What each symbol does to the items:
at | ! § +
funu | beka valo koti
fizi | rota geru nize
tope | loge nizi tega
sela | patu kipu kabi
zipu | geru gotu sodu
fero | vori luno rozo
vori | rozo tuko fara
laku | beme veva masa
mudo | fero migo nubi
meze | sato rizo pilu
tato | ketu fofu kavo
vomi | zazu fumu sivu
buri | bobu tofa kodi
lapa | pego patu tifu
nopa | tuna gude nizi
sato | pepu zila sali
beka | neno ketu tuko
zazi | sife papu vomi
lazo | bapa lazo pudi
pego | lazu tuze gifo
sali | pilu refu vufo
lema | funu didi zaze
fegu | maza dopu reso
maza | reso begi zila
zenu | zuge geru sodu
kodi | zito buri lazo
fara | dozu vori rozo
neno | tuko fero fero
zito | lazo bobu loke
kapa | fumu pilu sodu
rede | nova tugo nize
masa | fofu tuze komi
raru | loge ketu ketu
bezu | tega bive gaki
gabi | tope rede seva
nizi | bive nopa beka
refu | meze voki sali
seva | bagu gabi ruba
nilu | kipu kebu fizi
nubi | namu mudo gabi
rizo | refu nize meze
kavo | raru koti zazu
sife | vomi tifu zazu
rozo | fara fero dozu
fumu | kebu vufo file
tuko | pesu beka vori
loge | beka kavo neno
sodu | fizi zipu rota
tofa | nova rede buri
beme | papu sura fofu
gaki | dido bezu paga
didi | valo nize vomi
patu | kabi tato lapa
bive | tope tuna bezu
zesi | zisu nilu zenu
sivu | zenu kipu zuge
telo | mudo dido fara
dido | paga tega tino
nize | voki fizi rizo
pilu | vufo meze kapa
tifu | zazi lapa sife
veva | sura kabi roda
zisu | vefa namu begi
reso | zila fegu loke
fofu | kabi beme tato
tega | tino bezu dido
rota | nize sodu voki
gifo | veva pego sura
tugo | rota vefa rede
file | nilu dopu kipu
kabi | lapa patu papu
bapa | pudi sato zisu
gotu | seva telo bagu
lazu | gifo roda veva
roda | pego pesu lazu
sura | laku gifo beme
luno | gude migo bugu
gude | dozu dozu koti
kalu | nubi telo namu
zila | loke maza sato
dopu | begi pudi fegu
komi | tato masa ketu
ketu | kavo komi raru
zuge | maza sivu didi
tuna | nizi bugu bive
vufo | kapa sali fumu
pepu | zisu nova geru
botu | rede migo kodi
bagu | ruba gotu vefa
zazu | didi sife refu
ruba | vefa paga migo
tino | buri tugo bobu
koti | pesu funu tuze
nova | rede botu bugu
migo | tugo ruba botu
pudi | bagu lazo dopu
begi | fegu pudi maza
voki | fizi rota refu
tuze | roda koti vori
geru | sodu pepu fizi
valo | masa zazu funu
namu | gabi kalu gotu
loke | gabi reso pepu
bugu | nopa luno tuna
paga | nubi gaki bugu
kipu | zesi tifu sivu
pesu | ketu zaze roda
kebu | lazo kapa papu
vefa | migo bagu tugo
papu | tifu kabi zazi
zaze | koti lema pesu
dozu | luno rozo gotu
bobu | kodi tino zito

In the rows, 150 means zero.

The rows follow the links: the fewer symbols apart two items are, the more alike their rows tend to be.

Each row is also shifted at random along 11 hidden directions that mean nothing.

Each row, then its item:
[149, 172, 152, 171, 134, 144, 179, 158, 142, 118, 99, 149, 165, 109, 194, 136, 144, 113, 82, 152, 150, 131, 152, 197, 110, 136, 98, 229, 81, 142, 170, 176, 112, 167, 155, 158, 179, 187, 124, 107, 135, 55]: pudi
[146, 130, 144, 188, 138, 159, 83, 117, 120, 147, 222, 143, 175, 138, 142, 149, 159, 175, 206, 159, 133, 151, 130, 168, 176, 163, 173, 147, 153, 90, 154, 93, 143, 148, 146, 130, 152, 125, 175, 155, 204, 160]: fumu
[140, 139, 177, 119, 140, 146, 136, 132, 179, 128, 131, 150, 114, 133, 138, 127, 142, 142, 166, 145, 143, 181, 157, 144, 148, 141, 156, 141, 166, 135, 157, 146, 183, 168, 173, 131, 156, 147, 157, 166, 168, 184]: kodi
[149, 130, 176, 133, 164, 150, 136, 146, 168, 132, 215, 152, 123, 157, 89, 138, 146, 153, 197, 168, 160, 184, 129, 116, 178, 154, 204, 87, 185, 97, 143, 123, 177, 114, 161, 96, 147, 143, 184, 154, 174, 180]: tugo
[99, 102, 181, 131, 120, 122, 136, 113, 179, 123, 103, 146, 141, 126, 134, 116, 112, 99, 127, 175, 128, 186, 153, 154, 143, 149, 173, 89, 185, 114, 148, 67, 155, 168, 161, 73, 206, 178, 126, 167, 147, 93]: rede
[120, 115, 135, 145, 132, 152, 86, 152, 141, 165, 171, 143, 163, 90, 144, 151, 110, 163, 181, 143, 109, 163, 203, 115, 173, 123, 220, 133, 168, 150, 136, 88, 222, 163, 168, 119, 114, 112, 133, 155, 183, 129]: tifu
[175, 177, 134, 167, 174, 156, 150, 162, 139, 150, 215, 144, 162, 141, 152, 190, 167, 146, 175, 144, 157, 130, 118, 169, 169, 190, 134, 153, 134, 117, 148, 173, 155, 154, 119, 149, 149, 153, 139, 129, 126, 135]: gude
[182, 149, 125, 128, 153, 153, 191, 178, 163, 159, 147, 127, 178, 115, 184, 165, 147, 134, 144, 144, 147, 123, 154, 167, 129, 167, 121, 148, 167, 173, 130, 178, 231, 202, 130, 169, 146, 144, 110, 144, 106, 154]: fara
[120, 160, 156, 126, 106, 143, 90, 140, 134, 176, 85, 175, 90, 126, 145, 197, 172, 169, 146, 87, 129, 185, 215, 205, 173, 112, 203, 196, 109, 144, 135, 164, 64, 128, 176, 209, 195, 121, 165, 171, 173, 169]: patu
[139, 167, 152, 169, 115, 136, 154, 125, 114, 213, 89, 171, 147, 124, 87, 176, 198, 179, 104, 98, 128, 175, 192, 171, 160, 135, 163, 105, 161, 183, 171, 132, 64, 148, 163, 163, 189, 188, 112, 179, 130, 100]: ketu
[149, 155, 165, 92, 123, 148, 110, 183, 168, 156, 144, 154, 108, 133, 138, 183, 135, 167, 190, 118, 166, 147, 172, 142, 184, 137, 173, 143, 166, 123, 126, 162, 179, 167, 167, 175, 133, 111, 153, 148, 164, 166]: gaki
[220, 189, 145, 212, 178, 151, 140, 86, 154, 90, 204, 142, 170, 185, 172, 126, 172, 247, 196, 171, 142, 143, 87, 180, 165, 186, 78, 189, 205, 92, 217, 125, 136, 160, 115, 95, 195, 86, 187, 187, 217, 152]: kebu
[193, 144, 172, 162, 159, 158, 157, 114, 170, 140, 201, 137, 154, 90, 136, 140, 178, 163, 189, 171, 134, 169, 127, 174, 149, 172, 136, 182, 126, 167, 171, 167, 211, 200, 122, 129, 132, 134, 125, 150, 142, 162]: kalu
[198, 175, 122, 155, 186, 160, 203, 165, 136, 152, 182, 148, 162, 159, 148, 168, 125, 175, 136, 183, 162, 145, 156, 117, 153, 144, 186, 145, 159, 207, 159, 149, 163, 117, 137, 135, 103, 133, 138, 155, 119, 164]: koti
[162, 147, 160, 180, 130, 149, 151, 110, 122, 137, 191, 152, 160, 183, 137, 155, 180, 170, 156, 173, 171, 173, 118, 157, 165, 150, 129, 152, 153, 145, 163, 145, 102, 147, 130, 135, 165, 141, 175, 145, 171, 142]: sali
[79, 138, 137, 207, 155, 152, 93, 97, 147, 162, 119, 150, 159, 150, 187, 148, 162, 99, 150, 134, 102, 175, 162, 159, 146, 167, 130, 175, 116, 175, 180, 114, 130, 186, 134, 148, 163, 186, 117, 182, 142, 164]: tato
[125, 150, 114, 133, 151, 150, 122, 146, 134, 162, 126, 146, 145, 164, 208, 180, 118, 96, 159, 111, 148, 131, 165, 177, 151, 166, 159, 153, 158, 119, 108, 141, 153, 163, 153, 176, 187, 155, 156, 185, 130, 228]: lema
[177, 167, 152, 138, 160, 159, 130, 122, 163, 213, 146, 161, 118, 116, 116, 179, 228, 224, 187, 79, 108, 166, 178, 198, 162, 163, 150, 171, 164, 154, 142, 224, 150, 154, 142, 197, 189, 114, 179, 173, 169, 186]: gifo
[174, 198, 157, 179, 153, 151, 174, 169, 143, 46, 177, 150, 135, 173, 171, 135, 184, 145, 155, 128, 175, 176, 128, 128, 141, 146, 78, 156, 149, 113, 224, 157, 142, 171, 157, 122, 170, 173, 130, 175, 162, 215]: loke
[153, 169, 164, 145, 159, 152, 143, 173, 173, 135, 180, 148, 140, 176, 149, 160, 151, 168, 178, 153, 170, 133, 123, 121, 173, 169, 124, 164, 148, 141, 164, 177, 167, 156, 135, 150, 120, 135, 154, 124, 161, 120]: tega
[115, 152, 145, 165, 123, 151, 134, 185, 120, 138, 166, 153, 160, 165, 152, 180, 174, 153, 136, 134, 158, 167, 179, 106, 163, 123, 147, 148, 132, 183, 159, 160, 141, 155, 147, 163, 128, 147, 140, 118, 156, 104]: sife
[73, 126, 143, 162, 108, 154, 94, 123, 113, 181, 128, 158, 146, 180, 186, 182, 167, 83, 149, 125, 158, 164, 175, 164, 159, 137, 150, 195, 81, 180, 120, 163, 93, 168, 156, 209, 154, 178, 155, 145, 148, 176]: zazu
[129, 150, 166, 133, 141, 132, 150, 211, 183, 55, 95, 155, 120, 157, 182, 125, 117, 115, 122, 176, 153, 168, 155, 149, 131, 125, 170, 152, 131, 117, 180, 100, 116, 126, 178, 138, 166, 153, 133, 155, 156, 169]: bobu
[115, 160, 143, 163, 115, 146, 93, 134, 118, 125, 169, 152, 140, 172, 174, 195, 158, 136, 163, 102, 155, 163, 159, 159, 179, 146, 121, 161, 156, 96, 140, 157, 126, 169, 140, 143, 200, 137, 160, 145, 175, 133]: vomi
[144, 186, 139, 119, 182, 142, 208, 138, 136, 142, 149, 165, 100, 235, 125, 186, 106, 130, 104, 152, 195, 188, 158, 79, 168, 135, 190, 90, 203, 171, 133, 168, 109, 62, 153, 92, 170, 168, 177, 167, 106, 167]: tuze
[116, 150, 120, 135, 177, 138, 195, 227, 196, 105, 52, 145, 163, 202, 239, 130, 119, 121, 94, 154, 134, 121, 170, 124, 94, 156, 115, 137, 185, 188, 154, 145, 185, 152, 146, 172, 171, 158, 123, 163, 117, 163]: laku
[183, 125, 149, 150, 132, 150, 145, 154, 159, 143, 162, 137, 180, 129, 171, 138, 182, 180, 176, 152, 140, 129, 133, 199, 133, 163, 121, 156, 172, 126, 134, 149, 180, 185, 133, 175, 172, 113, 157, 149, 173, 177]: geru
[126, 131, 188, 151, 106, 153, 85, 133, 160, 198, 124, 158, 125, 86, 126, 157, 202, 157, 182, 132, 126, 160, 162, 211, 165, 150, 161, 217, 62, 175, 159, 165, 105, 189, 157, 223, 128, 146, 134, 142, 167, 145]: dido
[122, 146, 171, 136, 116, 138, 180, 266, 176, 69, 144, 147, 151, 153, 161, 159, 223, 99, 134, 121, 167, 167, 154, 128, 122, 149, 92, 104, 133, 138, 168, 195, 180, 191, 146, 181, 171, 187, 102, 107, 124, 143]: ruba
[142, 173, 140, 180, 148, 147, 149, 91, 135, 119, 147, 151, 135, 160, 156, 167, 150, 152, 140, 134, 130, 202, 165, 127, 165, 149, 137, 138, 175, 184, 202, 112, 140, 171, 128, 93, 170, 153, 110, 202, 137, 164]: komi
[190, 160, 156, 144, 156, 155, 155, 154, 174, 115, 193, 140, 139, 117, 178, 174, 184, 136, 188, 144, 153, 153, 126, 190, 148, 180, 118, 203, 113, 137, 154, 199, 187, 194, 119, 168, 154, 127, 140, 141, 133, 200]: mudo
[174, 138, 169, 122, 162, 144, 155, 101, 215, 139, 70, 151, 125, 153, 204, 106, 137, 145, 161, 160, 136, 138, 121, 233, 117, 178, 97, 196, 168, 136, 155, 155, 160, 192, 147, 176, 198, 137, 162, 213, 149, 249]: vefa
[145, 153, 142, 181, 211, 157, 173, 120, 173, 152, 161, 152, 155, 192, 134, 118, 143, 176, 149, 181, 122, 171, 141, 98, 144, 166, 160, 118, 197, 188, 181, 131, 173, 119, 132, 94, 137, 155, 161, 175, 149, 149]: veva
[143, 171, 136, 166, 138, 150, 123, 147, 99, 125, 188, 163, 121, 131, 133, 195, 131, 136, 154, 144, 155, 196, 187, 139, 188, 119, 236, 150, 107, 153, 168, 97, 94, 111, 160, 130, 128, 145, 127, 175, 140, 187]: raru

From each start, follow one symbol. Which item do you reach?
Answers are names.
[191, 195, 109, 149, 192, 151, 160, 199, 144, 143, 166, 150, 159, 168, 186, 192, 103, 166, 147, 153, 167, 87, 137, 173, 165, 177, 167, 173, 150, 96, 128, 150, 120, 98, 138, 162, 162, 121, 161, 138, 134, 134]
§	kavo
[158, 151, 141, 168, 166, 146, 164, 124, 168, 148, 150, 140, 160, 117, 140, 149, 172, 190, 142, 138, 101, 177, 177, 134, 143, 160, 136, 127, 193, 181, 180, 148, 208, 181, 123, 104, 173, 130, 117, 167, 146, 109]
!	lazu
[158, 149, 148, 178, 174, 155, 187, 146, 134, 204, 144, 159, 166, 172, 109, 146, 167, 145, 125, 175, 153, 142, 131, 155, 144, 163, 182, 121, 131, 182, 154, 138, 80, 100, 157, 165, 135, 200, 150, 160, 113, 154]
!	rozo
[197, 146, 155, 109, 115, 127, 160, 180, 183, 86, 102, 139, 135, 85, 188, 152, 154, 154, 155, 128, 132, 157, 163, 223, 128, 155, 131, 145, 179, 104, 159, 123, 188, 210, 146, 150, 216, 116, 104, 190, 145, 196]
!	seva
[94, 95, 174, 108, 88, 137, 108, 64, 140, 155, 120, 157, 107, 149, 166, 163, 115, 80, 150, 164, 164, 211, 173, 176, 164, 124, 190, 161, 132, 157, 99, 124, 130, 174, 160, 134, 183, 148, 163, 168, 149, 189]
§	sodu
[172, 138, 171, 88, 191, 164, 136, 88, 188, 182, 205, 145, 107, 145, 111, 133, 65, 175, 207, 189, 166, 151, 136, 105, 182, 152, 214, 151, 194, 134, 104, 155, 246, 122, 163, 93, 100, 99, 206, 149, 176, 164]
§	tugo
[105, 121, 191, 155, 115, 144, 103, 156, 177, 142, 129, 153, 138, 120, 127, 134, 226, 127, 179, 107, 119, 177, 152, 189, 142, 164, 117, 137, 128, 117, 163, 162, 147, 199, 154, 180, 191, 178, 136, 155, 168, 164]
+	buri
[139, 148, 164, 150, 135, 154, 188, 152, 153, 153, 136, 144, 178, 126, 147, 125, 175, 121, 115, 133, 155, 137, 148, 145, 113, 149, 79, 142, 150, 148, 146, 201, 189, 193, 158, 144, 168, 200, 133, 111, 135, 72]
!	vefa
[165, 162, 123, 136, 156, 152, 151, 154, 157, 165, 114, 146, 146, 143, 188, 173, 167, 154, 159, 100, 129, 141, 170, 182, 138, 167, 127, 156, 173, 163, 140, 172, 178, 188, 141, 192, 179, 140, 129, 192, 128, 232]
+	roda
[156, 155, 128, 213, 182, 155, 141, 196, 128, 128, 185, 144, 213, 186, 146, 101, 150, 177, 162, 161, 141, 100, 114, 121, 139, 164, 135, 95, 187, 87, 187, 76, 141, 119, 165, 131, 143, 178, 162, 169, 194, 169]
!	maza
[130, 158, 150, 176, 188, 165, 177, 80, 168, 199, 129, 153, 149, 187, 159, 141, 185, 142, 133, 145, 131, 169, 144, 142, 132, 176, 105, 173, 143, 230, 159, 211, 147, 165, 122, 157, 155, 179, 156, 163, 118, 162]
!	pego
[112, 96, 155, 157, 100, 148, 98, 60, 123, 161, 167, 142, 159, 120, 167, 146, 116, 113, 162, 178, 141, 185, 162, 164, 163, 133, 173, 168, 139, 165, 130, 92, 171, 200, 146, 112, 149, 139, 142, 157, 170, 140]
!	kapa
[158, 162, 152, 167, 159, 162, 140, 144, 154, 125, 127, 152, 151, 145, 198, 115, 152, 123, 158, 146, 151, 130, 135, 199, 120, 148, 118, 226, 95, 127, 167, 162, 133, 166, 173, 193, 152, 166, 163, 164, 169, 230]
+	zisu
[258, 173, 148, 162, 137, 161, 207, 141, 129, 131, 210, 142, 174, 140, 116, 142, 201, 276, 163, 169, 169, 158, 141, 135, 150, 126, 111, 148, 210, 194, 192, 174, 193, 177, 129, 136, 119, 82, 154, 151, 183, 144]
+	sodu
[155, 151, 173, 139, 139, 147, 163, 197, 189, 94, 126, 150, 135, 146, 161, 133, 200, 158, 161, 140, 145, 165, 150, 153, 132, 148, 105, 158, 146, 158, 188, 175, 176, 190, 152, 174, 153, 141, 130, 155, 160, 190]
!	bobu
